Below is a small trained network, with its code and all its weights. Each question gives an input and a class and asks what happens when units are switched off, that is, made to give their printed mean instead of their output.

import numpy as np


def w(rows, s, z=0):
    codes = np.array(rows[::2]) - 128.0
    scale = np.full(codes.shape[1], s)
    scale[-1] = z or s
    return codes * scale


def f(y):
    return np.maximum(y, 0)


def log_softmax(a):
    a = a - a.max(-1, keepdims=True)
    return a - np.log(np.exp(a).sum(-1, keepdims=True))


def net(x, mask):
    res = np.array(x, float).reshape(1, 4) / 4 @ E
    y = f(res @ A[0][:, :-1].T + A[0][:, -1])
    res = res + np.where(mask, y, B[0][:, -1]) @ B[0][:, :-1]
    return log_softmax(res[-1] @ U[:, :-1].T + U[:, -1])


A, B = {}, {}
E = w([
[96,21,198,182,13,136,166,58],'x0',
[162,159,213,3,145,64,133,49],'x1',
[115,197,53,146,72,2,213,116],'x2',
[183,250,182,182,54,238,82,115],'x3',
],0.0097)
A[0] = w([
[108,67,91,241,112,151,150,203,105],'N0',
[103,142,93,91,65,52,149,123,69],'N1',
[148,95,216,86,117,92,147,43,144],'N2',
[74,60,138,118,111,98,150,131,184],'N3',
[170,68,182,68,183,189,26,153,56],'N4',
[179,182,63,119,90,65,244,163,123],'N5',
[155,206,42,31,255,163,133,221,103],'N6',
[56,85,72,70,173,145,162,90,83],'N7',
[95,27,132,89,169,55,138,173,27],'N8',
[183,135,187,23,154,85,122,106,40],'N9',
[95,52,164,103,115,157,93,142,104],'N10',
[104,79,162,151,28,135,179,87,3],'N11',
[177,215,133,161,53,112,101,120,225],'N12',
[186,135,213,23,88,109,106,120,75],'N13',
[138,66,167,75,208,195,83,184,131],'N14',
[128,86,112,131,194,99,127,120,75],'N15',
[124,16,163,165,40,122,167,45,105],'N16',
[130,169,180,95,155,83,142,58,116],'N17',
[152,78,51,174,86,166,95,220,47],'N18',
[188,170,201,183,39,161,39,100,103],'N19',
],0.0096,0.0033)
B[0] = w([
[35,110,72,75,121,158,50,85,197],'N0',
[98,65,145,186,160,80,159,90,184],'N1',
[54,135,73,88,104,126,78,106,215],'N2',
[204,196,26,85,138,183,196,172,183],'N3',
[121,90,184,207,131,96,157,80,223],'N4',
[124,73,189,236,83,36,175,67,215],'N5',
[170,218,190,76,28,102,51,204,253],'N6',
[151,116,64,115,223,187,139,159,173],'N7',
[186,126,94,143,228,210,228,158,197],'N8',
[68,108,129,98,129,163,65,114,206],'N9',
[182,101,140,148,88,26,129,123,179],'N10',
[156,146,194,101,126,38,116,200,191],'N11',
[143,112,76,118,183,191,219,88,206],'N12',
[59,108,93,158,128,220,100,173,209],'N13',
[178,97,231,214,86,82,159,36,215],'N14',
[146,139,72,121,145,133,226,176,162],'N15',
[168,204,137,64,87,15,65,151,222],'N16',
[56,52,96,137,104,133,144,187,192],'N17',
[18,108,132,122,126,161,111,149,183],'N18',
[192,169,73,90,255,142,189,137,226],'N19',
],0.008,0.016)
U = w([
[165,156,142,97,101,62,87,165,102],'0',
[165,125,101,137,196,154,182,133,109],'1',
[117,76,159,233,126,62,136,53,87],'2',
[9,75,111,125,136,141,71,132,102],'3',
[139,110,114,129,111,118,129,99,254],'4',
],0.014,0.0078)

Each question gives the input, the list of numbers given to net, and the class t.
The units are the neurons (one row each of A and B). Each row of codes is followed by its name. A weight is (code - 128) times the scale printed after its matrix; where a second scale follows, it is the last column's (A, B and U).
mask holds one flag per neuron, in row order. A switched-off neuron (its flag False) gives its mean, the last column of its row in B, instead of its output. The means were averaged over made-up inputs and are rounded, as every weight is.
A unit's drop is (log p(t) with every unit on - log p(t) with that unit switched off) / (log p(t) with every unit on - log p(t) with every unit switched off).
The circuit of an input: a set's keep is (log p(t) with only the set's units on - log p(t) with every unit switched off) / (log p(t) with every unit on - log p(t) with every unit switched off). Starting from the 12 units with the biggest drops (on a tie, the unit counted first), units are removed one at a time, each time the one whose removal leaves the highest keep (on an exact tie, the one counted first), for as long as the keep stays at least 0.8.
circuit, biggest first: the units of the circuit, biggest drop first
top k neurons: the k neurons with the biggest drops, biggest first
drop when u is switched off: that unit's drop, to one decimal
input [-4,1,3,-7], class 1: circuit, biggest first : (N8)
input [-7,-5,-7,7], class 0: top 4 neurons : (N6 N5 N8 N1)
input [-2,4,4,1], class 2: top 2 neurons : (N5 N0)
input [2,0,-6,5], class 2: top 4 neurons : (N4 N14 N8 N3)
input [4,5,4,1], class 3: top 2 neurons : (N6 N14)
input [5,-7,6,-7], class 1: top 2 neurons : (N3 N8)
input [6,-6,-8,-5], class 2: top 2 neurons : (N14 N6)
input [-7,-7,-7,0], class 0: top 2 neurons : (N6 N5)
input [-7,-3,-8,4], class 2: top 3 neurons : (N14 N4 N16)
input [8,3,5,-7], class 0: top 2 neurons : (N16 N11)
input [0,-7,-2,4], class 3: top 2 neurons : (N0 N18)
input [-1,6,-6,4], class 2: top 3 neurons : (N14 N4 N0)
input [-1,-4,-4,0], class 2: top 4 neurons : (N14 N13 N2 N9)
input [-4,-5,3,-2], class 3: circuit, biggest first : (N0)
input [8,-3,4,-6], class 0: drop when N6 is switched off : 0.0
input [-2,-4,2,0], class 3: drop when N16 is switched off : 0.1
input [4,-5,-2,-6], class 1: drop when N3 is switched off : 0.4
